Below is a small trained network, with its code and all its weights. Each question gives an input and a target symbol and asks what happens when units are switched off, that is, made to give their printed mean instead of their output.

import numpy as np


def w(rows, s, z=0):
    codes = np.array(rows[::2]) - 128.0
    scale = np.full(codes.shape[1], s)
    scale[-1] = z or s
    return codes * scale


def norm(h):
    return h / np.sqrt((h * h).mean(-1, keepdims=True) + 1e-5)


def f(y):
    return np.maximum(y, 0)


def softmax(a):
    e = np.exp(a - a.max(-1, keepdims=True))
    return e / e.sum(-1, keepdims=True)


def log_softmax(a):
    a = a - a.max(-1, keepdims=True)
    return a - np.log(np.exp(a).sum(-1, keepdims=True))


def net(x, mask):
    ids = ['ΓΞδεζθμπστψ'.index(c) for c in x.split()]
    T = len(ids)
    res = E[ids] + P[:T]
    q, k, v = (norm(res) @ M[0].T for M in (Q, K, V))
    z = softmax(np.where(np.tri(T) > 0, q @ k.T / 3**0.5, -1e9)) @ v
    res = res + np.where(mask[0], z, O[0][:, -1]) @ O[0][:, :-1]
    y = f(norm(res) @ A[0][:, :-1].T + A[0][:, -1])
    res = res + np.where(mask[1:13], y, B[0][:, -1]) @ B[0][:, :-1]
    return log_softmax(norm(res)[-1] @ U[:, :-1].T + U[:, -1])


Q, K, V, O, A, B = {}, {}, {}, {}, {}, {}
E = w([
[179,130,123,140,135,107,229,172,59],'Γ',
[172,179,161,88,42,170,45,112,158],'Ξ',
[191,75,118,142,17,81,164,168,209],'δ',
[118,103,95,67,122,114,237,86,194],'ε',
[154,162,190,26,112,72,195,158,124],'ζ',
[121,148,175,183,153,55,124,42,137],'θ',
[113,201,133,136,73,165,188,117,120],'μ',
[162,106,139,139,135,103,158,159,2],'π',
[195,95,158,157,116,202,155,59,137],'σ',
[116,85,184,68,108,193,156,85,116],'τ',
[97,156,18,177,64,188,97,185,122],'ψ',
],0.0091)
P = w([
[243,182,9,87,172,253,118,185,162],'0',
[223,239,74,98,148,222,147,101,139],'1',
[198,174,96,107,79,152,135,75,128],'2',
[189,166,124,120,53,144,145,63,126],'3',
[163,153,123,131,53,130,163,72,122],'4',
[153,146,144,149,39,117,168,78,122],'5',
[143,137,160,150,41,107,173,79,124],'6',
[129,144,170,160,33,94,177,70,114],'7',
[127,136,191,168,43,90,183,85,113],'8',
[107,125,202,174,38,88,180,72,112],'9',
[98,115,201,179,50,72,186,79,111],'10',
[94,115,208,187,42,64,183,65,106],'11',
[99,116,214,174,28,50,186,82,114],'12',
],0.0041)
Q[0] = w([
[149,73,144,170,60,154,128,65,70],'head 0',
[5,120,28,168,238,119,29,241,162],'head 0',
[69,45,44,144,221,173,2,250,196],'head 0',
],0.0089)
K[0] = w([
[38,139,128,249,108,10,161,140,135],'head 0',
[185,89,20,34,92,246,87,250,112],'head 0',
[165,150,4,32,67,228,132,185,122],'head 0',
],0.0045)
V[0] = w([
[132,99,164,3,17,137,188,139,195],'head 0',
[233,239,21,187,120,66,118,177,212],'head 0',
[204,98,221,166,182,88,187,120,250],'head 0',
],0.0041)
O[0] = w([
[178,142,211,132,135,165,245,185,227,81],'head 0',
[42,4,190,205,204,104,101,185,139,169],'head 0',
[211,130,68,167,174,22,79,59,165,253],'head 0',
],0.0047,0.0046)
A[0] = w([
[115,250,34,183,143,182,68,111,173,102],'neuron 0',
[95,151,217,125,137,134,65,236,106,57],'neuron 1',
[30,143,126,76,97,124,152,131,31,53],'neuron 2',
[106,157,14,190,120,109,73,224,152,43],'neuron 3',
[143,133,35,120,232,99,47,184,172,3],'neuron 4',
[162,188,34,142,169,163,80,173,183,78],'neuron 5',
[46,203,129,113,120,146,179,163,229,73],'neuron 6',
[79,195,164,121,133,159,79,103,49,144],'neuron 7',
[124,78,204,175,99,208,214,106,144,88],'neuron 8',
[81,96,114,180,137,80,30,117,141,149],'neuron 9',
[120,89,161,255,111,44,128,97,134,215],'neuron 10',
[160,177,100,100,152,142,186,90,165,192],'neuron 11',
],0.0057,0.0042)
B[0] = w([
[66,139,135,87,155,128,122,184,144,144],'neuron 0',
[130,117,178,45,74,112,82,54,178,130],'neuron 1',
[115,60,166,107,50,107,101,36,174,139],'neuron 2',
[109,222,96,79,169,98,187,67,152,134],'neuron 3',
[254,178,74,209,93,104,124,32,203,131],'neuron 4',
[186,181,75,172,130,68,101,116,155,131],'neuron 5',
[90,94,193,143,138,158,97,56,118,142],'neuron 6',
[108,67,138,88,117,83,105,157,135,156],'neuron 7',
[117,163,98,184,125,70,106,156,108,175],'neuron 8',
[154,129,107,96,88,150,178,174,110,183],'neuron 9',
[85,123,142,82,60,148,127,119,79,254],'neuron 10',
[104,89,109,138,148,114,111,118,95,179],'neuron 11',
],0.0083,0.009)
U = w([
[163,161,55,159,150,76,156,249,29,136],'Γ',
[184,178,213,118,102,176,51,116,223,130],'Ξ',
[176,51,126,206,41,101,166,207,227,4],'δ',
[108,62,107,156,198,99,208,65,221,102],'ε',
[171,149,251,85,213,61,168,167,153,132],'ζ',
[101,140,118,105,182,125,37,34,104,3],'θ',
[10,128,171,187,129,171,132,167,135,198],'μ',
[112,13,139,75,121,141,87,136,78,168],'π',
[233,180,10,216,126,74,62,58,138,156],'σ',
[163,148,165,106,108,254,198,56,89,133],'τ',
[79,238,16,85,117,121,180,167,162,137],'ψ',
],0.0082,0.0056)

Each question gives the input, a string of symbols that net reads in full, and the target symbol t.
The units are the heads (3 rows each of Q, K, V and O) and the neurons (one row each of A and B). Each row of codes is followed by its name. A weight is (code - 128) times the scale printed after its matrix; where a second scale follows, it is the last column's (O, A, B and U).
mask holds one flag per unit, heads first, then neurons. A switched-off unit (its flag False) gives its mean, the last column of its rows in O or B, instead of its output. The means were averaged over made-up inputs and are rounded, as every weight is.
A unit's drop is (log p(t) with every unit on - log p(t) with that unit switched off) / (log p(t) with every unit on - log p(t) with every unit switched off).
The circuit of an input: a set's keep is (log p(t) with only the set's units on - log p(t) with every unit switched off) / (log p(t) with every unit on - log p(t) with every unit switched off). Starting from the 12 units with the biggest drops (on a tie, the unit counted first), units are removed one at a time, each time the one whose removal leaves the highest keep (on an exact tie, the one counted first), for as long as the keep stays at least 0.8.
circuit, biggest first: the units of the circuit, biggest drop first
unit that matters most: the unit with the biggest drop
top k neurons: the k neurons with the biggest drops, biggest first
drop when u is switched off: that unit's drop, to one decimal
input τ Γ τ θ, target π: circuit, biggest first	neuron 10; neuron 8
input δ τ τ π ε, target ε: top neuron	neuron 10
input μ Ξ θ τ τ σ τ μ μ, target π: circuit, biggest first	head 0; neuron 7; neuron 8
input τ ε μ, target μ: circuit, biggest first	head 0; neuron 6; neuron 8
input δ ψ Ξ, target Ξ: circuit, biggest first	head 0; neuron 10
input τ μ μ τ μ θ ψ, target μ: top 2 neurons	neuron 6; neuron 9
input τ τ ζ, target ζ: circuit, biggest first	head 0; neuron 10
input τ θ τ μ, target π: circuit, biggest first	head 0; neuron 7
input π ζ Γ τ τ σ τ, target σ: top 3 neurons	neuron 8; neuron 10; neuron 9
input τ τ μ τ, target μ: circuit, biggest first	head 0; neuron 8; neuron 9
input Ξ τ μ ψ τ τ ψ τ σ τ, target σ: circuit, biggest first	head 0; neuron 8; neuron 10; neuron 9
input τ τ θ, target π: top 3 neurons	neuron 10; neuron 8; neuron 9
input τ τ Ξ, target Ξ: top 2 neurons	neuron 10; neuron 9
input ε σ τ ψ μ, target μ: unit that matters most	neuron 6
input τ Ξ ψ, target ψ: top 2 neurons	neuron 3; neuron 5
input μ τ σ, target σ: top 2 neurons	neuron 8; neuron 10
input θ τ Ξ τ σ Γ, target π: drop when neuron 7 is switched off	-0.1
input Γ π τ π τ ε θ σ θ ζ σ τ ψ, target ψ: drop when neuron 11 is switched off	0.1
input θ τ σ, target π: drop when head 0 is switched off	1.7
input θ Γ τ τ Γ, target π: circuit, biggest first	head 0
input τ μ σ μ τ, target μ: drop when neuron 7 is switched off	0.0
